Below is a small trained network, with its code and all its weights. Each question gives an input and a class and asks what happens when units are switched off, that is, made to give their printed mean instead of their output.

import numpy as np


def w(rows, s, z=0):
    codes = np.array(rows[::2]) - 128.0
    scale = np.full(codes.shape[1], s)
    scale[-1] = z or s
    return codes * scale


def norm(h):
    return h / np.sqrt((h * h).mean(-1, keepdims=True) + 1e-5)


def f(y):
    return y / 2 * (1 + np.tanh(0.7978845608 * (y + 0.044715 * y**3)))


def log_softmax(a):
    a = a - a.max(-1, keepdims=True)
    return a - np.log(np.exp(a).sum(-1, keepdims=True))


def net(x, mask):
    res = np.array(x, float).reshape(1, 7) / 4 @ E
    u = 0
    for l in range(2):
        y = f(norm(res) @ A[l][:, :-1].T + A[l][:, -1])
        res = res + np.where(mask[u : u + 12], y, B[l][:, -1]) @ B[l][:, :-1]
        u += 12
    return log_softmax(norm(res)[-1] @ U[:, :-1].T + U[:, -1])


A, B = {}, {}
E = w([
[143,15,197,190,114,145,215,122,29],'x0',
[143,157,128,140,142,130,136,131,116],'x1',
[116,103,131,117,96,124,115,122,133],'x2',
[194,50,18,180,108,253,91,141,150],'x3',
[126,121,133,132,131,126,130,125,142],'x4',
[117,117,128,122,123,127,124,130,130],'x5',
[238,23,106,76,151,33,59,194,72],'x6',
],0.0057)
A[0] = w([
[169,95,104,96,56,169,142,143,130,120],'0.n0',
[133,68,124,170,82,173,119,120,132,59],'0.n1',
[102,83,117,194,212,182,145,173,104,151],'0.n2',
[92,2,215,232,154,166,206,113,34,252],'0.n3',
[132,166,31,69,143,195,59,110,182,66],'0.n4',
[72,128,45,204,103,243,144,155,158,77],'0.n5',
[63,188,167,100,116,144,212,36,154,159],'0.n6',
[124,183,100,137,155,170,144,82,194,110],'0.n7',
[148,101,44,235,97,220,108,157,188,127],'0.n8',
[174,134,9,95,184,23,52,150,135,100],'0.n9',
[124,147,172,120,17,123,146,175,110,208],'0.n10',
[91,137,78,178,81,208,205,84,160,90],'0.n11',
],0.0057,0.0032)
B[0] = w([
[125,200,55,111,139,148,109,149,168,143],'0.n0',
[178,163,151,90,109,175,129,64,46,142],'0.n1',
[114,130,138,44,33,165,104,121,199,156],'0.n2',
[201,108,148,167,41,160,191,136,82,254],'0.n3',
[113,79,102,165,157,93,229,186,198,180],'0.n4',
[177,179,144,73,166,102,147,13,102,191],'0.n5',
[109,131,118,116,53,230,33,254,79,203],'0.n6',
[66,60,100,35,55,94,117,127,107,165],'0.n7',
[153,180,39,201,230,71,120,106,30,203],'0.n8',
[143,94,226,139,68,173,109,42,161,182],'0.n9',
[93,200,160,145,219,106,169,145,229,153],'0.n10',
[123,123,160,156,161,43,192,15,133,186],'0.n11',
],0.0051,0.0086)
A[1] = w([
[187,108,96,138,191,175,137,190,134,113],'1.n0',
[208,148,91,149,132,52,145,172,83,154],'1.n1',
[65,152,154,112,58,203,162,226,156,85],'1.n2',
[177,145,113,98,222,66,2,92,165,74],'1.n3',
[139,163,116,89,212,146,38,105,116,252],'1.n4',
[71,199,214,45,112,32,89,124,168,151],'1.n5',
[107,115,238,122,108,109,224,192,109,62],'1.n6',
[191,68,25,146,147,192,79,160,155,169],'1.n7',
[70,160,120,79,157,124,45,170,99,96],'1.n8',
[160,46,126,170,122,43,173,114,85,202],'1.n9',
[126,95,150,117,46,104,142,71,146,198],'1.n10',
[5,219,54,106,189,113,114,112,139,101],'1.n11',
],0.0079,0.0029)
B[1] = w([
[156,113,181,130,110,148,73,196,139,151],'1.n0',
[113,63,123,38,138,146,106,168,177,198],'1.n1',
[128,246,226,106,16,85,57,125,119,228],'1.n2',
[61,97,179,156,196,106,137,56,92,207],'1.n3',
[72,106,167,127,127,117,150,88,191,189],'1.n4',
[214,86,146,85,139,242,158,97,83,254],'1.n5',
[51,139,103,181,206,2,115,167,149,248],'1.n6',
[101,145,212,253,52,92,88,142,122,223],'1.n7',
[117,125,87,91,93,202,57,83,199,161],'1.n8',
[125,186,53,39,151,156,109,161,181,254],'1.n9',
[108,165,110,131,224,151,122,126,104,213],'1.n10',
[74,73,5,123,106,84,140,174,199,246],'1.n11',
],0.0072,0.0057)
U = w([
[90,172,124,43,60,187,86,103,197,160],'0',
[72,120,9,177,139,86,162,66,190,162],'1',
[90,221,199,154,90,66,167,160,64,44],'2',
[204,172,69,168,116,193,219,40,68,85],'3',
[153,70,200,58,203,184,117,31,131,73],'4',
[142,61,177,212,149,81,60,81,186,251],'5',
[151,103,135,59,209,42,160,216,126,113],'6',
[238,72,105,156,87,189,89,204,86,133],'7',
],0.014,0.0014)

Each question gives the input, the list of numbers given to net, and the class t.
The units are the neurons (one row each of A and B). Each row of codes is followed by its name. A weight is (code - 128) times the scale printed after its matrix; where a second scale follows, it is the last column's (A, B and U).
mask holds one flag per neuron, layer by layer. A switched-off neuron (its flag False) gives its mean, the last column of its row in B, instead of its output. The means were averaged over made-up inputs and are rounded, as every weight is.
A unit's drop is (log p(t) with every unit on - log p(t) with that unit switched off) / (log p(t) with every unit on - log p(t) with every unit switched off).
The circuit of an input: a set's keep is (log p(t) with only the set's units on - log p(t) with every unit switched off) / (log p(t) with every unit on - log p(t) with every unit switched off). Starting from the 12 units with the biggest drops (on a tie, the unit counted first), units are removed one at a time, each time the one whose removal leaves the highest keep (on an exact tie, the one counted first), for as long as the keep stays at least 0.8.
circuit, biggest first: the units of the circuit, biggest drop first
top k neurons: the k neurons with the biggest drops, biggest first
top k neurons in layer l: the k neurons of layer l with the biggest drops, biggest first
input [0,-3,1,-6,8,-6,-4], class 0: circuit, biggest first : 0.n6, 1.n5
input [6,-4,-5,6,3,-5,0], class 3: circuit, biggest first : 0.n6
input [4,2,-6,-2,-5,2,1], class 6: top 2 neurons in layer 0 : 0.n6, 0.n9
input [0,1,0,-7,-8,-2,-1], class 0: circuit, biggest first : 0.n3, 1.n8, 0.n6
input [-2,-4,-2,2,1,8,-8], class 1: top 2 neurons : 0.n11, 1.n11
input [0,2,-6,-2,0,-6,-4], class 0: top 3 neurons in layer 0 : 0.n3, 0.n6, 0.n4
input [0,-7,-4,-1,8,5,4], class 4: top 2 neurons in layer 0 : 0.n3, 0.n4
input [0,0,5,8,0,7,0], class 1: top 3 neurons in layer 0 : 0.n8, 0.n6, 0.n5
input [-1,-2,1,4,-8,7,-6], class 1: top 2 neurons : 0.n3, 1.n11
input [3,2,6,8,-7,-8,-1], class 3: top 2 neurons : 0.n5, 0.n6
input [-8,8,-4,1,-4,1,5], class 5: top 3 neurons in layer 0 : 0.n5, 0.n11, 0.n4
input [2,-5,-1,6,5,5,0], class 3: top 3 neurons : 0.n5, 0.n6, 0.n1
input [-7,1,-4,3,0,3,1], class 5: top 2 neurons : 1.n7, 0.n9
input [-5,-7,6,-7,7,3,3], class 4: top neuron : 1.n5
input [-2,2,3,1,-7,-8,1], class 5: top 2 neurons : 0.n11, 0.n3
input [-6,2,-2,-4,-7,3,1], class 4: top 2 neurons : 1.n5, 0.n9
input [-1,4,7,6,-3,7,3], class 5: top 2 neurons : 0.n3, 1.n7
input [0,7,-6,7,0,-3,1], class 5: top 2 neurons : 1.n7, 0.n3
input [-2,-2,-4,-8,-4,-5,0], class 0: top 2 neurons : 0.n6, 0.n11
input [-4,-8,3,-7,2,-4,2], class 4: circuit, biggest first : 1.n5
input [0,-4,-6,-6,7,6,8], class 4: top 3 neurons in layer 0 : 0.n3, 0.n4, 0.n9
